Here is a tiny trained network, its code and every weight. The questions are about switching its units off for an input and a class, where a switched-off unit gives its printed mean instead of its output.

import numpy as np


def w(rows, s, z=0):
    codes = np.array(rows[::2]) - 128.0
    scale = np.full(codes.shape[1], s)
    scale[-1] = z or s
    return codes * scale


def f(y):
    return y / 2 * (1 + np.tanh(0.7978845608 * (y + 0.044715 * y**3)))


def log_softmax(a):
    a = a - a.max(-1, keepdims=True)
    return a - np.log(np.exp(a).sum(-1, keepdims=True))


def net(x, mask):
    res = np.array(x, float).reshape(1, 8) / 4 @ E
    y = f(res @ A[0][:, :-1].T + A[0][:, -1])
    res = res + np.where(mask, y, B[0][:, -1]) @ B[0][:, :-1]
    return log_softmax(res[-1] @ U[:, :-1].T + U[:, -1])


A, B = {}, {}
E = w([
[65,101,131,132],'x0',
[124,195,117,72],'x1',
[163,132,171,50],'x2',
[210,63,113,127],'x3',
[161,177,80,187],'x4',
[133,116,7,74],'x5',
[126,192,126,129],'x6',
[90,166,123,111],'x7',
],0.011)
A[0] = w([
[152,139,187,121,70],'neuron 1',
[153,30,118,69,2],'neuron 2',
[54,153,130,250,119],'neuron 3',
[190,152,139,152,109],'neuron 4',
[90,157,165,190,53],'neuron 5',
[121,133,168,79,171],'neuron 6',
[117,185,32,137,94],'neuron 7',
[147,40,169,125,159],'neuron 8',
[188,119,131,126,62],'neuron 9',
[46,128,149,93,169],'neuron 10',
[159,157,158,159,75],'neuron 11',
[35,244,157,134,69],'neuron 12',
[177,136,112,41,84],'neuron 13',
[82,131,80,167,60],'neuron 14',
],0.011,0.0066)
B[0] = w([
[183,77,36,81,151],'neuron 1',
[30,133,202,151,173],'neuron 2',
[117,147,168,228,242],'neuron 3',
[193,159,142,136,161],'neuron 4',
[18,119,195,185,178],'neuron 5',
[86,149,92,128,169],'neuron 6',
[52,1,60,190,198],'neuron 7',
[122,35,228,186,203],'neuron 8',
[191,145,119,214,147],'neuron 9',
[79,194,154,127,190],'neuron 10',
[189,123,153,69,149],'neuron 11',
[71,222,250,253,245],'neuron 12',
[49,164,100,195,172],'neuron 13',
[132,103,80,165,157],'neuron 14',
],0.0066,0.011)
U = w([
[124,126,178,70,157],'0',
[231,160,138,136,94],'1',
[117,202,169,152,182],'2',
[163,129,107,92,6],'3',
[132,109,225,213,129],'4',
[71,78,106,90,82],'5',
[145,127,10,160,195],'6',
[149,59,129,109,75],'7',
],0.014,0.016)

Each question gives the input, the list of numbers given to net, and the class t.
The units are the neurons (one row each of A and B). Each row of codes is followed by its name. A weight is (code - 128) times the scale printed after its matrix; where a second scale follows, it is the last column's (A, B and U).
mask holds one flag per neuron, in row order. A switched-off neuron (its flag False) gives its mean, the last column of its row in B, instead of its output. The means were averaged over made-up inputs and are rounded, as every weight is.
A unit's drop is (log p(t) with every unit on - log p(t) with that unit switched off) / (log p(t) with every unit on - log p(t) with every unit switched off).
The circuit of an input: a set's keep is (log p(t) with only the set's units on - log p(t) with every unit switched off) / (log p(t) with every unit on - log p(t) with every unit switched off). Starting from the 12 units with the biggest drops (on a tie, the unit counted first), units are removed one at a time, each time the one whose removal leaves the highest keep (on an exact tie, the one counted first), for as long as the keep stays at least 0.8.
units of the circuit, in order: the units of the circuit, biggest drop first
most important unit: the unit with the biggest drop
top k neurons: the k neurons with the biggest drops, biggest first
drop of u: that unit's drop, to one decimal
input [6,-5,3,6,-5,8,7,-4], class 5: units of the circuit, in order -> neuron 12; neuron 2
input [-3,-1,-8,-4,1,4,4,4], class 4: top 2 neurons -> neuron 12; neuron 3
input [1,3,5,2,-7,-3,3,-1], class 0: units of the circuit, in order -> neuron 12; neuron 3
input [3,-6,6,3,7,3,3,1], class 6: units of the circuit, in order -> neuron 12
input [4,-8,-2,-1,-3,6,-5,8], class 6: top 3 neurons -> neuron 12; neuron 5; neuron 14
input [-7,1,5,-4,4,-6,-5,8], class 2: units of the circuit, in order -> neuron 8; neuron 7
input [1,8,-2,-7,6,-8,2,2], class 4: top 3 neurons -> neuron 12; neuron 3; neuron 5
input [-3,-5,-3,-8,-1,3,7,8], class 4: units of the circuit, in order -> neuron 7; neuron 12
input [1,-7,-3,2,8,0,5,6], class 6: top 2 neurons -> neuron 12; neuron 8
input [-3,-5,7,8,5,4,6,0], class 6: top 3 neurons -> neuron 12; neuron 13; neuron 3
input [-1,1,6,5,1,0,0,5], class 0: top 4 neurons -> neuron 12; neuron 3; neuron 7; neuron 14
input [-4,5,-7,5,7,-3,-5,-4], class 1: top 2 neurons -> neuron 12; neuron 4
input [-5,-5,-1,-4,5,2,-7,0], class 6: drop of neuron 8 -> 0.1
input [1,4,2,-6,4,7,-8,6], class 6: most important unit -> neuron 7
input [-8,5,6,6,-8,-8,8,-1], class 1: drop of neuron 1 -> 0.2
input [8,-8,6,-7,0,3,6,-5], class 2: drop of neuron 8 -> 0.2
